What each symbol does to the units:
j791 ω j583
j791 κ j407
j791 δ j599
j791 ε j135
j388 ω j546
j388 κ j141
j388 δ j26
j388 ε j72
j26 ω j67
j26 κ j388
j26 δ j828
j26 ε j655
j534 ω j367
j534 κ j231
j534 δ j356
j534 ε j278
j313 ω j922
j313 κ j129
j313 δ j367
j313 ε j231
j850 ω j635
j850 κ j922
j850 δ j414
j850 ε j367
j125 ω j182
j125 κ j767
j125 δ j433
j125 ε j302
j413 ω j353
j413 κ j610
j413 δ j380
j413 ε j199
j610 ω j135
j610 κ j709
j610 δ j413
j610 ε j501
j302 ω j125
j302 κ j321
j302 δ j635
j302 ε j922
j662 ω j845
j662 κ j537
j662 δ j831
j662 ε j173
j135 ω j791
j135 κ j563
j135 δ j353
j135 ε j610
j599 ω j6
j599 κ j791
j599 δ j175
j599 ε j353
j994 ω j324
j994 κ j6
j994 δ j277
j994 ε j175
j767 ω j269
j767 κ j22
j767 δ j125
j767 ε j321
j536 ω j537
j536 κ j823
j536 δ j173
j536 ε j553
j274 ω j501
j274 κ j628
j274 δ j314
j274 ε j213
j716 ω j354
j716 κ j113
j716 δ j383
j716 ε j656
j199 ω j413
j199 κ j501
j199 δ j743
j199 ε j314
j823 ω j251
j823 κ j732
j823 δ j536
j823 ε j324
j184 ω j655
j184 κ j383
j184 δ j234
j184 ε j64
j426 ω j906
j426 κ j743
j426 δ j709
j426 ε j244
j699 ω j88
j699 κ j518
j699 δ j446
j699 ε j254
j434 ω j428
j434 κ j277
j434 δ j392
j434 ε j661
j309 ω j865
j309 κ j80
j309 δ j375
j309 ε j982
j354 ω j141
j354 κ j756
j354 δ j72
j354 ε j716
j828 ω j337
j828 κ j26
j828 δ j86
j828 ε j143
j269 ω j314
j269 κ j213
j269 δ j182
j269 ε j767
j175 ω j994
j175 κ j599
j175 δ j130
j175 ε j757
j339 ω j86
j339 κ j143
j339 δ j141
j339 ε j756
j289 ω j965
j289 κ j35
j289 δ j518
j289 ε j865
j1 ω j225
j1 κ j428
j1 δ j732
j1 ε j392
j88 ω j698
j88 κ j582
j88 δ j38
j88 ε j699
j956 ω j223
j956 κ j356
j956 δ j129
j956 ε j698
j928 ω j68
j928 κ j816
j928 δ j513
j928 ε j298
j414 ω j25
j414 κ j850
j414 δ j919
j414 ε j424
j234 ω j143
j234 κ j184
j234 δ j756
j234 ε j68
j141 ω j398
j141 κ j339
j141 δ j388
j141 ε j354
j35 ω j247
j35 κ j497
j35 δ j289
j35 ε j516
j353 ω j599
j353 κ j135
j353 δ j757
j353 ε j413
j831 ω j543
j831 κ j662
j831 δ j871
j831 ε j225
j182 ω j474
j182 κ j269
j182 δ j458
j182 ε j125
j37 ω j254
j37 κ j375
j37 δ j238
j37 ε j15
j407 ω j661
j407 κ j675
j407 δ j791
j407 ε j563
j621 ω j518
j621 κ j865
j621 δ j254
j621 ε j375
j6 ω j90
j6 κ j583
j6 δ j994
j6 ε j599
j871 ω j602
j871 κ j831
j871 δ j500
j871 ε j907
j488 ω j238
j488 κ j15
j488 δ j80
j488 ε j67
j96 ω j356
j96 κ j278
j96 δ j698
j96 ε j582
j919 ω j22
j919 κ j414
j919 δ j321
j919 ε j223
j709 ω j563
j709 κ j426
j709 δ j610
j709 ε j933
j698 ω j956
j698 κ j96
j698 δ j939
j698 ε j88
j497 ω j446
j497 κ j254
j497 δ j35
j497 ε j238
j314 ω j199
j314 κ j274
j314 δ j474
j314 ε j269
j231 ω j313
j231 κ j939
j231 δ j534
j231 ε j439
j367 ω j850
j367 κ j313
j367 δ j424
j367 ε j534
j172 ω j642
j172 κ j682
j172 δ j816
j172 ε j602
j656 ω j716
j656 κ j513
j656 δ j642
j656 ε j682
j15 ω j37
j15 κ j510
j15 δ j488
j15 ε j546
j732 ω j907
j732 κ j1
j732 δ j823
j732 ε j90
j642 ω j383
j642 κ j656
j642 δ j64
j642 ε j172
j793 ω j298
j793 κ j500
j793 δ j845
j793 ε j537
j68 ω j234
j68 κ j64
j68 δ j113
j68 ε j928
j906 ω j675
j906 κ j380
j906 δ j563
j906 ε j426
j543 ω j682
j543 κ j845
j543 δ j602
j543 ε j831
j383 ω j72
j383 κ j716
j383 δ j184
j383 ε j642
j113 ω j756
j113 κ j68
j113 δ j716
j113 ε j513
j321 ω j767
j321 κ j919
j321 δ j302
j321 ε j132
j278 ω j534
j278 κ j439
j278 δ j96
j278 ε j965
j428 ω j173
j428 κ j553
j428 δ j1
j428 ε j434
j375 ω j621
j375 κ j309
j375 δ j37
j375 ε j510
j130 ω j277
j130 κ j175
j130 δ j661
j130 ε j675
j675 ω j130
j675 κ j757
j675 δ j407
j675 ε j906
j845 ω j440
j845 κ j793
j845 δ j543
j845 ε j662
j298 ω j928
j298 κ j964
j298 δ j440
j298 ε j793
j628 ω j933
j628 κ j458
j628 δ j274
j628 ε j517
j583 ω j392
j583 κ j661
j583 δ j6
j583 ε j791
j439 ω j231
j439 κ j38
j439 δ j278
j439 ε j247
j213 ω j274
j213 κ j517
j213 δ j269
j213 ε j22
j516 ω j35
j516 κ j238
j516 δ j865
j516 ε j80
j537 ω j793
j537 κ j251
j537 δ j662
j537 ε j536
j964 ω j816
j964 κ j602
j964 δ j298
j964 ε j500
j907 ω j871
j907 κ j225
j907 δ j251
j907 ε j732
j743 ω j380
j743 κ j199
j743 δ j426
j743 ε j474
j72 ω j388
j72 κ j354
j72 δ j655
j72 ε j383
j602 ω j172
j602 κ j543
j602 δ j964
j602 ε j871
j90 ω j732
j90 κ j392
j90 δ j324
j90 ε j6
j513 ω j113
j513 κ j928
j513 δ j656
j513 ε j440
j682 ω j656
j682 κ j440
j682 δ j172
j682 ε j543
j922 ω j302
j922 κ j132
j922 δ j850
j922 ε j313
j553 ω j536
j553 κ j324
j553 δ j428
j553 ε j277
j380 ω j757
j380 κ j413
j380 δ j906
j380 ε j743
j143 ω j828
j143 κ j655
j143 δ j339
j143 ε j234
j865 ω j289
j865 κ j516
j865 δ j621
j865 ε j309
j510 ω j375
j510 κ j982
j510 δ j15
j510 ε j398
j173 ω j662
j173 κ j536
j173 δ j225
j173 ε j428
j501 ω j610
j501 κ j933
j501 δ j199
j501 ε j274
j22 ω j213
j22 κ j25
j22 δ j767
j22 ε j919
j546 ω j15
j546 κ j398
j546 δ j67
j546 ε j388
j129 ω j132
j129 κ j956
j129 δ j313
j129 ε j939
j223 ω j919
j223 κ j424
j223 δ j132
j223 ε j956
j424 ω j414
j424 κ j367
j424 δ j223
j424 ε j356
j238 ω j497
j238 κ j37
j238 δ j516
j238 ε j488
j440 ω j513
j440 κ j298
j440 δ j682
j440 ε j845
j933 ω j709
j933 κ j244
j933 δ j501
j933 ε j628
j446 ω j38
j446 κ j699
j446 δ j247
j446 ε j497
j38 ω j939
j38 κ j88
j38 δ j439
j38 ε j446
j518 ω j582
j518 κ j289
j518 δ j699
j518 ε j621
j337 ω j80
j337 κ j67
j337 δ j982
j337 ε j828
j64 ω j184
j64 κ j642
j64 δ j68
j64 ε j816
j67 ω j488
j67 κ j546
j67 δ j337
j67 ε j26
j582 ω j96
j582 κ j965
j582 δ j88
j582 ε j518
j80 ω j516
j80 κ j488
j80 δ j309
j80 ε j337
j635 ω j433
j635 κ j302
j635 δ j25
j635 ε j850
j756 ω j339
j756 κ j234
j756 δ j354
j756 ε j113
j225 ω j831
j225 κ j173
j225 δ j907
j225 ε j1
j254 ω j699
j254 κ j621
j254 δ j497
j254 ε j37
j517 ω j628
j517 κ j433
j517 δ j213
j517 ε j25
j247 ω j439
j247 κ j446
j247 δ j965
j247 ε j35
j356 ω j424
j356 κ j534
j356 δ j956
j356 ε j96
j86 ω j982
j86 κ j828
j86 δ j398
j86 ε j339
j132 ω j321
j132 κ j223
j132 δ j922
j132 ε j129
j324 ω j823
j324 κ j90
j324 δ j553
j324 ε j994
j392 ω j1
j392 κ j434
j392 δ j90
j392 ε j583
j433 ω j458
j433 κ j125
j433 δ j517
j433 ε j635
j965 ω j278
j965 κ j247
j965 δ j582
j965 ε j289
j25 ω j517
j25 κ j635
j25 δ j22
j25 ε j414
j277 ω j553
j277 κ j994
j277 δ j434
j277 ε j130
j661 ω j434
j661 κ j130
j661 δ j583
j661 ε j407
j982 ω j309
j982 κ j337
j982 δ j510
j982 ε j86
j816 ω j64
j816 κ j172
j816 δ j928
j816 ε j964
j398 ω j510
j398 κ j86
j398 δ j546
j398 ε j141
j500 ω j964
j500 κ j871
j500 δ j793
j500 ε j251
j563 ω j407
j563 κ j906
j563 δ j135
j563 ε j709
j939 ω j129
j939 κ j698
j939 δ j231
j939 ε j38
j655 ω j26
j655 κ j72
j655 δ j143
j655 ε j184
j458 ω j244
j458 κ j182
j458 δ j628
j458 ε j433
j251 ω j500
j251 κ j907
j251 δ j537
j251 ε j823
j244 ω j426
j244 κ j474
j244 δ j933
j244 ε j458
j757 ω j175
j757 κ j353
j757 δ j675
j757 ε j380
j474 ω j743
j474 κ j314
j474 δ j244
j474 ε j182

The rows follow the links: the fewer symbols apart two units are, the more alike their rows tend to be.

Here are some units, each with a row of numbers. One shown again gets a slightly different row.
j380
-7	12	9	-5	-1	-40	-9	-6	-19	1	2	10	-18	-3	33	2	-1	12	1	15	-6	5	1	-2	-13	-29	7	-24	-1	12	13	-9	22	-3	37	-24	16	-6	-7	-5	-20	-8	14	3	16	1	37	-9	-8	2	16	6	-1	11	-9	-9	-25	0	-15
j388
1	-2	1	-8	-21	-26	-19	2	-2	-8	-2	-1	12	-6	28	-14	21	5	26	20	0	-10	1	2	1	6	24	2	-9	10	9	-13	22	-14	26	-11	10	5	-8	-10	-13	5	20	-3	8	-4	-4	3	0	12	6	12	-2	24	16	-52	-22	-5	-20
j516
0	1	-2	9	21	27	20	-2	3	9	2	1	-12	7	-29	14	-20	-6	-26	-19	0	11	-1	-3	-1	-5	-24	-1	10	-11	-9	12	-23	14	-27	11	-9	-4	8	10	14	-5	-19	3	-8	3	2	-4	1	-12	-7	-12	1	-24	-15	51	23	5	20
j906
3	-7	0	-8	-23	-17	-18	4	4	-10	-2	-4	19	-6	23	-16	23	3	30	17	1	-14	1	4	5	15	25	10	-10	9	6	-11	18	-16	19	-5	6	7	-6	-10	-9	8	18	-4	4	-4	-15	7	2	13	3	11	-1	23	21	-56	-17	-6	-18
j143
6	-10	-7	7	8	41	14	4	15	2	-1	-8	10	5	-35	3	-6	-11	-9	-18	4	-1	-1	1	10	20	-14	18	4	-12	-13	10	-25	7	-37	22	-16	3	8	8	20	4	-17	-2	-15	0	-28	6	8	-6	-16	-9	1	-16	2	24	26	2	18
j184
7	-15	-6	-4	-22	10	-11	8	15	-10	-3	-11	30	-4	0	-17	23	-5	28	8	4	-17	0	5	13	33	19	25	-10	1	-3	-5	3	-13	-6	10	-5	11	-2	-6	4	12	8	-7	-6	-5	-39	12	8	11	-8	7	-1	16	25	-48	-2	-7	-8
j68
8	-14	-8	4	0	40	9	6	18	-2	-2	-11	19	2	-32	-3	3	-11	2	-14	6	-7	0	2	13	31	-5	25	0	-12	-13	7	-22	2	-36	23	-16	6	6	5	19	8	-13	-3	-16	-2	-39	10	9	-1	-17	-6	1	-9	11	6	23	-1	14
j353
-7	15	7	4	21	-12	10	-7	-16	9	4	12	-30	4	2	17	-22	6	-27	-6	-5	17	0	-4	-13	-34	-18	-26	9	0	4	5	-2	13	9	-11	5	-10	1	5	-5	-12	-7	7	8	4	40	-13	-8	-11	10	-6	1	-15	-25	45	-1	7	7
j88
8	-15	-7	-3	-21	15	-9	8	16	-9	-4	-11	31	-3	-5	-16	22	-7	26	5	5	-17	0	5	15	35	17	26	-8	-1	-5	-4	-1	-12	-10	12	-6	11	-1	-5	6	13	6	-7	-8	-5	-42	14	9	11	-11	6	-1	14	24	-43	2	-6	-5
j113
-2	5	0	8	23	20	19	-4	-2	9	3	4	-17	6	-24	16	-23	-4	-29	-18	0	13	-1	-3	-4	-13	-25	-7	10	-10	-7	12	-19	15	-20	7	-7	-7	7	10	11	-7	-19	4	-5	4	13	-7	-1	-13	-3	-11	2	-24	-19	55	19	6	18
j845
2	-4	-4	8	16	35	17	1	9	6	1	-3	-2	5	-34	10	-15	-9	-19	-21	3	6	0	-1	4	6	-20	9	7	-13	-12	12	-26	12	-33	18	-13	-1	9	10	17	-1	-20	1	-11	2	-11	1	4	-10	-11	-12	1	-21	-8	42	26	4	21
j35
-2	5	0	8	22	22	19	-3	-1	9	2	3	-17	6	-25	15	-22	-4	-29	-19	0	13	-1	-3	-4	-12	-24	-6	10	-10	-7	12	-20	15	-22	8	-7	-6	7	9	11	-7	-18	4	-6	4	10	-5	-1	-13	-5	-12	1	-24	-19	55	20	6	19
j173
6	-10	-7	7	9	41	15	3	15	3	-1	-7	8	5	-35	4	-7	-11	-10	-19	4	0	-1	1	9	19	-14	17	4	-13	-13	11	-25	8	-36	22	-16	3	8	8	20	3	-18	-1	-15	0	-26	5	7	-7	-15	-9	2	-17	0	27	26	1	19
j298
8	-16	-8	2	-8	34	2	8	20	-6	-3	-12	26	0	-24	-9	11	-11	12	-8	6	-12	0	3	15	36	3	29	-4	-9	-11	4	-15	-3	-29	22	-14	9	4	2	16	11	-7	-6	-15	-4	-45	13	9	3	-16	-1	0	-1	18	-14	17	-4	7
j356
1	-4	1	-8	-23	-22	-19	3	1	-9	-2	-3	16	-6	25	-15	22	5	28	19	0	-13	1	3	3	11	24	6	-10	9	7	-12	20	-15	22	-9	8	6	-7	-9	-12	6	18	-3	6	-4	-10	6	1	13	5	12	-1	24	19	-55	-20	-7	-20
j583
-1	3	-1	8	22	25	18	-2	1	9	1	3	-14	6	-27	15	-21	-5	-27	-19	1	12	-1	-3	-3	-8	-25	-4	10	-10	-8	12	-22	15	-24	9	-9	-5	8	11	13	-6	-19	3	-7	3	6	-4	0	-13	-5	-13	1	-24	-17	53	21	6	20
j743
-7	14	9	-4	3	-38	-7	-7	-19	2	3	11	-22	-2	30	5	-5	12	-5	12	-6	9	0	-2	-14	-32	3	-26	1	11	13	-6	20	0	34	-23	16	-7	-6	-4	-18	-9	11	4	16	3	41	-11	-9	0	17	5	0	6	-12	1	-22	1	-12
j428
6	-11	-7	6	5	41	13	5	17	1	-2	-9	14	4	-34	1	-3	-11	-6	-17	5	-3	0	1	11	24	-10	21	3	-12	-13	9	-24	5	-37	23	-16	4	7	6	20	6	-16	-2	-16	0	-32	8	8	-4	-16	-7	2	-13	5	18	25	1	16
j656
-8	16	8	1	16	-23	5	-9	-19	8	3	13	-30	2	13	14	-18	8	-22	0	-5	15	0	-5	-16	-38	-12	-29	7	3	8	2	7	9	19	-17	10	-11	-1	3	-12	-12	-1	7	12	5	45	-13	-9	-7	13	-3	1	-9	-23	33	-8	5	0
j130
6	-11	-3	-6	-24	-3	-16	6	10	-11	-3	-8	26	-5	11	-18	25	-2	31	13	3	-17	1	4	10	26	23	19	-11	5	1	-8	11	-15	6	3	0	10	-4	-8	-2	11	13	-6	-2	-5	-30	11	5	13	-4	9	-1	21	24	-54	-10	-7	-14
j621
-4	7	7	-8	-11	-38	-16	-2	-12	-4	0	6	-6	-5	35	-5	10	10	13	19	-4	-2	1	0	-8	-16	17	-15	-5	12	13	-11	26	-10	36	-20	16	-1	-8	-9	-19	-2	18	0	14	-1	22	-4	-6	8	14	10	-2	18	2	-32	-26	-3	-20
j922
-8	16	6	3	20	-13	9	-7	-16	9	4	12	-30	4	3	16	-22	6	-27	-5	-5	17	-1	-4	-14	-35	-17	-26	9	1	5	4	-1	12	10	-12	6	-10	1	5	-6	-13	-6	7	8	5	42	-13	-8	-11	10	-6	0	-14	-25	44	-1	6	6
j553
7	-15	-6	-4	-21	11	-11	8	15	-10	-4	-12	30	-4	-2	-17	23	-6	27	7	4	-17	0	5	14	34	18	26	-10	0	-3	-5	2	-13	-7	10	-5	11	-1	-5	4	12	8	-7	-7	-5	-40	13	8	11	-9	7	-1	15	26	-46	-1	-6	-7
j602
-6	12	7	-6	-4	-41	-12	-5	-16	-1	2	9	-14	-3	34	0	2	11	4	17	-5	3	1	-1	-11	-25	10	-22	-3	12	14	-10	24	-5	37	-23	16	-5	-7	-7	-19	-6	16	2	16	2	33	-9	-8	4	17	8	-1	13	-6	-16	-25	0	-17
j314
-4	9	2	7	24	9	17	-6	-7	10	3	7	-23	6	-16	17	-24	0	-30	-15	-2	16	-1	-4	-9	-22	-24	-15	11	-6	-3	10	-14	15	-12	1	-3	-8	6	9	6	-10	-16	5	-1	5	24	-9	-4	-13	1	-10	2	-22	-23	56	13	7	16
j982
-6	14	6	5	22	-9	12	-8	-14	10	4	11	-30	4	-1	17	-23	4	-29	-8	-4	17	-1	-5	-13	-33	-20	-25	9	-1	3	6	-3	13	5	-9	4	-10	3	6	-3	-12	-9	7	6	5	38	-13	-8	-11	8	-7	1	-16	-25	49	2	7	9
j414
4	-9	-3	-7	-24	-9	-17	6	8	-10	-3	-7	24	-6	15	-18	24	-1	31	15	2	-16	1	4	8	22	24	15	-11	6	2	-10	14	-15	10	0	2	9	-5	-8	-5	10	15	-5	0	-5	-25	10	4	13	-1	10	-2	22	23	-56	-13	-7	-15
j510
-7	12	9	-6	-4	-40	-11	-6	-18	0	2	9	-16	-3	34	0	1	12	3	16	-5	4	0	-2	-12	-26	9	-23	-2	13	14	-9	24	-4	37	-23	16	-5	-8	-6	-20	-6	15	3	15	2	34	-8	-9	4	16	7	-1	12	-7	-14	-25	0	-16
j850
-6	11	8	-6	-6	-41	-13	-4	-16	-2	2	9	-12	-5	35	-2	5	11	7	17	-5	2	0	-1	-10	-22	12	-20	-4	13	14	-10	26	-6	37	-22	16	-3	-7	-7	-20	-5	17	3	16	1	30	-7	-7	5	15	8	-2	14	-4	-21	-26	-2	-18
j661
7	-15	-9	4	-3	38	7	7	20	-3	-3	-11	23	2	-29	-6	5	-12	6	-11	6	-9	0	3	14	33	-1	27	-1	-10	-13	6	-19	0	-34	23	-15	7	5	4	18	10	-11	-4	-16	-3	-42	11	10	0	-17	-4	0	-5	12	-2	21	-2	12
j907
-8	15	9	-4	4	-37	-6	-7	-20	3	2	12	-23	-1	28	6	-6	12	-6	11	-6	9	0	-2	-14	-34	1	-27	1	10	13	-6	19	1	33	-23	15	-8	-6	-3	-18	-9	10	5	16	2	42	-11	-9	-1	16	4	-1	5	-13	4	-21	2	-11

Each walk starts at a row. The symbols on each line, taken left to right, move it on to the next unit.
Each answer is a row, close to the row of the unit it stands for.
---
3	-4	-5	8	16	36	17	1	9	6	0	-3	-1	6	-34	9	-14	-9	-19	-20	3	6	-1	-1	5	8	-20	9	7	-12	-12	12	-25	11	-34	18	-14	-1	8	9	18	-1	-20	1	-12	2	-14	2	4	-10	-12	-10	1	-21	-8	42	26	4	20
κ κ κ ω ε ε -8	15	9	-3	5	-37	-5	-7	-19	4	3	12	-23	-1	28	7	-7	11	-8	11	-6	9	0	-3	-15	-34	0	-27	2	11	12	-5	19	1	33	-23	15	-9	-5	-3	-17	-10	9	5	15	3	43	-12	-10	-1	17	4	0	4	-15	5	-20	2	-10
κ δ ω ε ω κ -6	12	5	5	23	-1	14	-7	-12	11	4	10	-28	5	-8	17	-24	3	-30	-11	-3	17	-1	-4	-12	-29	-22	-21	10	-3	1	7	-8	14	-1	-5	1	-10	4	7	0	-11	-11	6	3	5	33	-12	-6	-12	5	-9	1	-19	-25	52	6	7	12
---
8	-16	-8	-2	-17	22	-6	9	18	-8	-3	-13	30	-2	-11	-15	19	-8	23	1	6	-16	1	4	15	37	14	28	-8	-3	-7	-2	-5	-11	-17	16	-9	10	1	-3	9	13	2	-6	-11	-5	-45	14	9	9	-12	3	-1	10	23	-36	7	-5	-2
δ δ κ δ -5	12	4	5	23	0	14	-7	-11	10	3	9	-27	5	-9	18	-24	2	-30	-12	-3	17	-1	-5	-11	-28	-22	-19	10	-4	0	8	-9	14	-3	-4	1	-10	4	8	2	-11	-12	6	3	5	31	-11	-6	-12	5	-8	2	-20	-25	54	8	7	12
δ δ δ ω ε 8	-16	-8	0	-14	27	-2	8	19	-7	-4	-13	30	-1	-17	-13	16	-10	19	-2	6	-15	1	4	16	37	10	29	-7	-6	-9	0	-10	-7	-22	19	-11	11	2	-1	12	12	-2	-6	-13	-4	-46	14	9	6	-14	1	0	5	22	-28	11	-5	1
---
-8	16	8	-1	12	-30	1	-8	-20	6	3	12	-28	1	20	12	-14	10	-16	5	-6	13	0	-4	-15	-37	-8	-30	5	7	10	-1	12	6	25	-20	12	-10	-3	0	-14	-12	3	6	13	4	46	-13	-9	-5	15	0	0	-3	-20	23	-14	4	-4
ω ε ε δ δ 6	-13	-5	-5	-23	4	-13	7	13	-10	-4	-11	29	-4	5	-18	24	-4	29	10	4	-17	1	5	12	31	21	22	-10	2	-2	-8	6	-14	-1	7	-2	11	-3	-7	1	11	11	-7	-4	-5	-35	12	7	12	-7	8	-1	18	25	-51	-5	-7	-10
δ ω κ δ ε 7	-13	-8	5	1	40	10	6	19	-1	-2	-10	18	3	-32	-3	1	-12	1	-14	6	-6	-1	2	13	29	-6	24	1	-12	-13	8	-22	2	-35	23	-16	6	6	5	19	7	-13	-4	-16	-2	-38	9	9	-2	-17	-7	1	-10	9	8	24	-1	14
---
2	-1	-3	8	19	32	18	0	7	7	1	-1	-6	6	-33	12	-18	-7	-23	-21	2	8	-1	-2	2	1	-22	4	9	-12	-10	12	-24	13	-31	15	-12	-3	8	10	16	-3	-20	2	-10	3	-5	-1	3	-11	-9	-12	2	-22	-12	47	25	5	21
δ δ ω κ -7	16	8	2	17	-22	6	-8	-19	8	4	12	-30	2	11	14	-18	8	-22	-1	-5	16	0	-5	-15	-37	-13	-28	7	4	7	2	6	9	18	-16	9	-10	-1	3	-10	-12	-2	7	11	5	45	-13	-9	-8	13	-3	1	-9	-23	35	-7	6	1
ω δ ε δ δ δ δ -8	16	8	0	14	-27	2	-8	-20	7	3	12	-29	1	17	12	-15	9	-18	3	-6	14	0	-5	-16	-38	-10	-29	6	6	9	0	10	6	24	-19	11	-10	-3	1	-13	-13	2	6	13	5	46	-13	-10	-6	15	-2	0	-5	-22	27	-11	5	-3
---
-5	10	8	-7	-8	-41	-14	-4	-15	-2	1	7	-10	-4	35	-2	6	11	9	18	-5	1	0	-1	-10	-21	13	-18	-4	13	13	-10	26	-7	39	-22	16	-3	-8	-8	-20	-4	17	2	16	0	28	-6	-7	6	16	9	-1	16	-2	-24	-26	-2	-18
ω δ ε 5	-10	-3	-6	-25	-7	-16	6	9	-10	-3	-8	25	-5	14	-18	25	-1	31	14	2	-16	0	4	9	24	23	16	-11	6	2	-10	13	-15	9	1	2	9	-5	-9	-5	11	14	-6	0	-5	-26	9	5	13	-3	10	-1	22	24	-55	-12	-7	-15
κ δ κ δ ε ε 2	-4	0	-8	-23	-20	-18	3	2	-9	-2	-3	17	-6	24	-16	22	3	28	18	1	-13	1	3	4	12	25	7	-11	9	7	-11	20	-15	21	-7	7	6	-7	-10	-11	7	19	-4	5	-4	-12	6	1	13	3	12	-2	24	19	-55	-19	-6	-19
---
-8	16	7	3	19	-17	8	-8	-17	9	4	12	-31	3	6	16	-21	7	-25	-4	-5	17	-1	-4	-15	-36	-16	-27	9	2	6	3	2	11	13	-13	8	-11	0	4	-8	-12	-5	6	10	5	43	-13	-9	-10	11	-5	0	-12	-24	41	-4	6	3
κ δ κ ε ε κ ω 8	-16	-8	0	-13	29	-1	8	20	-6	-4	-13	29	-1	-20	-11	14	-10	17	-4	6	-13	0	4	16	38	8	29	-5	-7	-10	2	-12	-6	-25	20	-12	10	3	0	14	12	-3	-7	-13	-4	-46	13	10	5	-15	0	0	4	21	-24	13	-4	4
ω δ ω ε ω κ 8	-15	-9	4	-4	38	6	7	20	-3	-3	-12	23	2	-29	-6	6	-11	7	-11	5	-10	0	3	14	34	-1	28	-1	-10	-12	6	-18	-1	-33	22	-15	8	5	3	18	9	-9	-5	-15	-3	-42	12	10	0	-17	-4	0	-4	14	-4	21	-2	10
---
8	-16	-7	-3	-19	18	-7	8	17	-9	-4	-12	30	-2	-7	-16	21	-7	25	3	5	-17	0	4	15	37	16	28	-8	-2	-6	-4	-2	-11	-14	15	-8	10	0	-3	8	12	4	-6	-10	-5	-43	13	9	9	-12	4	-1	12	24	-40	5	-6	-3
ω δ ε δ δ δ δ 8	-16	-8	-1	-16	24	-4	8	19	-8	-4	-13	30	-2	-13	-13	18	-9	21	-1	6	-16	0	4	15	37	12	29	-7	-4	-8	-1	-7	-8	-19	17	-10	10	1	-2	11	13	0	-7	-11	-5	-45	14	9	7	-13	2	0	8	24	-32	9	-5	-1
κ κ κ -5	11	3	7	24	5	17	-7	-9	11	4	8	-26	6	-12	18	-24	1	-30	-13	-3	17	0	-4	-10	-26	-23	-18	11	-5	-1	9	-12	15	-6	-3	-1	-10	4	8	3	-11	-14	5	1	5	28	-10	-5	-13	4	-10	2	-22	-24	55	10	7	14
